Below are the code and all the weights of a small trained network. Each question names an input and a class and asks about switching units off, where a switched-off unit gives its printed mean instead of its output.

import numpy as np


def w(rows, s, z=0):
    codes = np.array(rows[::2]) - 128.0
    scale = np.full(codes.shape[1], s)
    scale[-1] = z or s
    return codes * scale


def norm(h):
    return h / np.sqrt((h * h).mean(-1, keepdims=True) + 1e-5)


def f(y):
    return y / 2 * (1 + np.tanh(0.7978845608 * (y + 0.044715 * y**3)))


def log_softmax(a):
    a = a - a.max(-1, keepdims=True)
    return a - np.log(np.exp(a).sum(-1, keepdims=True))


def net(x, mask):
    res = np.array(x, float).reshape(1, 6) / 4 @ E
    u = 0
    for l in range(2):
        y = f(norm(res) @ A[l][:, :-1].T + A[l][:, -1])
        res = res + np.where(mask[u : u + 10], y, B[l][:, -1]) @ B[l][:, :-1]
        u += 10
    return log_softmax(norm(res)[-1] @ U[:, :-1].T + U[:, -1])


A, B = {}, {}
E = w([
[121,64,140,127,63,40,50,61],'x0',
[173,211,90,216,136,47,146,91],'x1',
[149,137,190,183,60,170,124,142],'x2',
[176,62,252,140,191,82,219,99],'x3',
[93,180,165,84,88,38,145,216],'x4',
[172,175,145,60,99,142,147,84],'x5',
],0.0011)
A[0] = w([
[44,60,110,254,186,105,90,220,88],'L0N1',
[210,217,153,7,88,151,132,55,63],'L0N2',
[174,100,125,152,154,99,146,148,2],'L0N3',
[109,193,127,148,206,194,189,198,82],'L0N4',
[89,137,75,55,233,71,134,95,84],'L0N5',
[102,68,145,139,96,46,28,85,39],'L0N6',
[58,181,173,91,81,42,169,204,62],'L0N7',
[85,120,65,38,242,76,117,88,111],'L0N8',
[183,147,204,204,45,180,104,147,52],'L0N9',
[165,142,224,195,37,185,92,161,96],'L0N10',
],0.0034,0.003)
B[0] = w([
[78,137,46,12,173,79,238,40,229],'L0N1',
[13,69,3,88,220,51,217,79,144],'L0N2',
[70,126,144,174,97,100,105,74,3],'L0N3',
[217,164,138,64,21,148,163,66,254],'L0N4',
[137,73,115,234,58,144,184,180,125],'L0N5',
[217,164,115,75,56,162,186,100,122],'L0N6',
[206,83,70,116,211,101,79,180,190],'L0N7',
[118,84,128,227,54,168,198,206,183],'L0N8',
[96,59,56,210,96,112,200,165,122],'L0N9',
[110,72,66,169,121,128,209,199,197],'L0N10',
],0.0037,0.00088)
A[1] = w([
[161,83,253,134,164,76,192,112,99],'L1N1',
[84,85,193,64,137,213,114,181,142],'L1N2',
[139,99,118,191,179,221,111,40,82],'L1N3',
[117,28,128,129,39,29,50,70,48],'L1N4',
[74,184,38,112,63,142,50,151,117],'L1N5',
[140,98,94,171,145,212,110,30,52],'L1N6',
[111,165,110,123,119,161,85,127,164],'L1N7',
[164,218,121,225,164,87,135,108,79],'L1N8',
[55,129,110,106,135,82,162,75,3],'L1N9',
[148,224,105,214,140,69,128,88,68],'L1N10',
],0.0034,0.0023)
B[1] = w([
[44,212,94,196,173,208,68,133,252],'L1N1',
[111,89,98,110,55,51,94,55,240],'L1N2',
[147,169,111,71,136,42,112,239,166],'L1N3',
[180,220,120,55,130,250,252,184,116],'L1N4',
[92,150,219,214,224,164,147,106,199],'L1N5',
[135,155,129,101,166,35,137,231,151],'L1N6',
[151,96,186,140,151,105,159,113,158],'L1N7',
[92,38,140,40,61,147,87,111,149],'L1N8',
[90,148,89,100,171,132,181,121,71],'L1N9',
[58,12,145,47,67,168,95,127,145],'L1N10',
],0.0036,0.0014)
U = w([
[34,237,242,241,232,217,34,63,167],'0',
[254,240,153,33,35,233,237,98,137],'1',
[76,38,56,248,49,153,233,222,126],'2',
[27,140,28,34,228,56,227,47,131],'3',
[226,133,130,70,191,16,15,251,148],'4',
[49,11,186,36,14,115,14,17,139],'5',
[198,139,123,225,84,35,110,12,83],'6',
[157,182,165,172,86,25,120,40,1],'7',
],0.0089,0.0091)

Each question gives the input, the list of numbers given to net, and the class t.
The units are the neurons (one row each of A and B). Each row of codes is followed by its name. A weight is (code - 128) times the scale printed after its matrix; where a second scale follows, it is the last column's (A, B and U).
mask holds one flag per neuron, layer by layer. A switched-off neuron (its flag False) gives its mean, the last column of its row in B, instead of its output. The means were averaged over made-up inputs and are rounded, as every weight is.
A unit's drop is (log p(t) with every unit on - log p(t) with that unit switched off) / (log p(t) with every unit on - log p(t) with every unit switched off).
The circuit of an input: a set's keep is (log p(t) with only the set's units on - log p(t) with every unit switched off) / (log p(t) with every unit on - log p(t) with every unit switched off). Starting from the 12 units with the biggest drops (on a tie, the unit counted first), units are removed one at a time, each time the one whose removal leaves the highest keep (on an exact tie, the one counted first), for as long as the keep stays at least 0.8.
circuit, biggest first: the units of the circuit, biggest drop first
most important unit: the unit with the biggest drop
top k neurons: the k neurons with the biggest drops, biggest first
top k neurons in layer l: the k neurons of layer l with the biggest drops, biggest first
input [0,-5,5,4,8,-4], class 4: circuit, biggest first => L0N7
input [-5,7,6,-2,-5,-2], class 5: circuit, biggest first => L1N8, L1N10
input [8,8,5,8,-5,1], class 0: top 3 neurons in layer 1 => L1N1, L1N2, L1N4
input [5,6,5,-6,-6,6], class 0: top 2 neurons => L1N5, L0N4
input [-7,-1,3,2,-2,-6], class 1: top 2 neurons in layer 0 => L0N4, L0N2
input [-2,5,2,4,5,3], class 4: top 4 neurons => L0N7, L1N5, L1N2, L0N1
input [7,7,4,-5,2,-5], class 1: top 2 neurons => L1N4, L0N6
input [-1,8,-4,0,6,-1], class 5: circuit, biggest first => L1N8, L1N10
input [6,7,-7,-5,-3,4], class 2: circuit, biggest first => L0N8, L0N5
input [-6,-7,-1,-3,-6,5], class 5: top 2 neurons in layer 0 => L0N1, L0N7
input [-5,-7,2,2,-6,2], class 5: top 3 neurons => L1N2, L0N7, L1N4
input [-5,-8,0,6,-6,5], class 5: top 3 neurons => L1N2, L1N5, L0N1
input [8,6,-6,-5,6,-5], class 1: top 3 neurons => L1N4, L0N6, L0N2
input [8,-4,0,-1,6,5], class 1: circuit, biggest first => L1N4
input [-1,8,-3,-7,0,-5], class 5: circuit, biggest first => L1N10, L1N8
input [7,1,2,8,-6,-1], class 0: top 2 neurons => L1N1, L0N4
input [1,-3,-5,-5,2,2], class 0: top 3 neurons => L1N5, L0N10, L0N9
input [1,-1,-6,-8,8,8], class 0: top 4 neurons => L1N5, L0N1, L0N10, L1N3
input [1,5,1,8,-8,5], class 0: top 3 neurons => L1N1, L0N7, L0N1
input [3,1,-6,3,-1,0], class 2: most important unit => L0N8
input [6,-1,-3,-6,-7,-8], class 3: top 3 neurons => L0N1, L0N4, L1N1
input [-4,-6,3,-5,8,-4], class 4: top 2 neurons => L0N7, L1N1
input [4,6,6,1,-7,-2], class 4: top 2 neurons in layer 1 => L1N3, L1N6
input [-3,8,-6,-4,1,-7], class 5: top 2 neurons in layer 0 => L0N2, L0N10
